Below is a small trained network, with its code and all its weights. Each question gives an input and a class and asks what happens when units are switched off, that is, made to give their printed mean instead of their output.

import numpy as np


def w(rows, s, z=0):
    codes = np.array(rows[::2]) - 128.0
    scale = np.full(codes.shape[1], s)
    scale[-1] = z or s
    return codes * scale


def f(y):
    return np.maximum(y, 0)


def log_softmax(a):
    a = a - a.max(-1, keepdims=True)
    return a - np.log(np.exp(a).sum(-1, keepdims=True))


def net(x, mask):
    res = np.array(x, float).reshape(1, 5) / 4 @ E
    y = f(res @ A[0][:, :-1].T + A[0][:, -1])
    res = res + np.where(mask, y, B[0][:, -1]) @ B[0][:, :-1]
    return log_softmax(res[-1] @ U[:, :-1].T + U[:, -1])


A, B = {}, {}
E = w([
[187,200,82,55,51,34,62],'x0',
[125,71,180,189,38,244,54],'x1',
[53,110,2,150,73,204,152],'x2',
[111,119,117,115,109,139,130],'x3',
[131,108,163,104,136,90,104],'x4',
],0.0079)
A[0] = w([
[112,21,162,137,143,186,96,20],'n1',
[107,151,109,97,157,71,211,140],'n2',
[142,115,165,180,81,175,61,136],'n3',
[115,110,131,157,96,141,34,5],'n4',
[135,79,193,145,83,129,86,86],'n5',
[112,39,119,180,187,139,119,55],'n6',
[10,129,3,167,113,138,85,202],'n7',
[89,2,189,97,185,171,191,10],'n8',
[166,121,56,64,103,102,7,92],'n9',
],0.007,0.0016)
B[0] = w([
[186,112,90,76,162,113,185,220],'n1',
[195,81,35,87,139,179,59,235],'n2',
[30,90,5,122,209,179,105,233],'n3',
[191,155,93,70,148,175,134,187],'n4',
[159,97,98,123,117,132,76,205],'n5',
[178,143,220,142,88,147,169,191],'n6',
[85,42,185,146,139,16,120,254],'n7',
[96,138,145,131,89,191,220,225],'n8',
[195,254,171,182,112,142,209,224],'n9',
],0.0073,0.0057)
U = w([
[123,115,48,124,182,198,95,74],'0',
[136,182,168,179,9,179,254,5],'1',
[107,129,134,189,119,162,126,212],'2',
[85,79,168,192,116,104,103,182],'3',
[62,150,149,147,115,165,120,163],'4',
],0.0077,0.0021)

Each question gives the input, the list of numbers given to net, and the class t.
The units are the neurons (one row each of A and B). Each row of codes is followed by its name. A weight is (code - 128) times the scale printed after its matrix; where a second scale follows, it is the last column's (A, B and U).
mask holds one flag per neuron, in row order. A switched-off neuron (its flag False) gives its mean, the last column of its row in B, instead of its output. The means were averaged over made-up inputs and are rounded, as every weight is.
A unit's drop is (log p(t) with every unit on - log p(t) with that unit switched off) / (log p(t) with every unit on - log p(t) with every unit switched off).
The circuit of an input: a set's keep is (log p(t) with only the set's units on - log p(t) with every unit switched off) / (log p(t) with every unit on - log p(t) with every unit switched off). Starting from all 9 units, units are removed one at a time, each time the one whose removal leaves the highest keep (on an exact tie, the one counted first), for as long as the keep stays at least 0.8.
units of the circuit, in order: the units of the circuit, biggest drop first
k most important neurons: the k neurons with the biggest drops, biggest first
drop when u is switched off: that unit's drop, to one decimal
input [7,-3,5,-3,-4], class 1: units of the circuit, in order : n9
input [-6,-3,-5,-6,4], class 1: units of the circuit, in order : n8; n3
input [0,-3,5,-2,3], class 3: 2 most important neurons : n7; n3
input [5,8,-5,-3,3], class 0: units of the circuit, in order : n3; n4
input [0,7,2,-7,3], class 0: units of the circuit, in order : n3; n4
input [-7,8,0,0,-7], class 0: 3 most important neurons : n3; n1; n9
input [-8,-5,5,6,-5], class 1: 2 most important neurons : n8; n6
input [-6,1,0,4,2], class 1: 2 most important neurons : n8; n6
input [0,8,5,-6,4], class 0: 3 most important neurons : n3; n4; n1
input [-8,-1,0,-1,4], class 1: units of the circuit, in order : n8; n6
input [6,-7,8,-1,-3], class 3: 2 most important neurons : n7; n3
input [1,6,-4,-6,-4], class 0: 2 most important neurons : n3; n7
input [6,0,8,-8,-4], class 3: 2 most important neurons : n7; n8
input [-6,8,-8,3,0], class 0: 2 most important neurons : n3; n1
input [-8,-6,-6,-7,-5], class 1: units of the circuit, in order : n8
input [1,3,6,-5,4], class 3: 3 most important neurons : n7; n2; n8
input [-8,3,0,8,-4], class 1: 4 most important neurons : n8; n6; n2; n1
input [-5,-4,-2,0,4], class 1: units of the circuit, in order : n8; n3
input [4,8,1,-2,5], class 0: 2 most important neurons : n3; n4
input [0,1,7,6,-3], class 3: units of the circuit, in order : n7
input [7,1,2,-4,7], class 1: drop when n9 is switched off : 0.7
input [-6,3,-5,-4,-1], class 1: drop when n2 is switched off : 0.2
input [0,1,6,1,-5], class 3: drop when n4 is switched off : 0.0
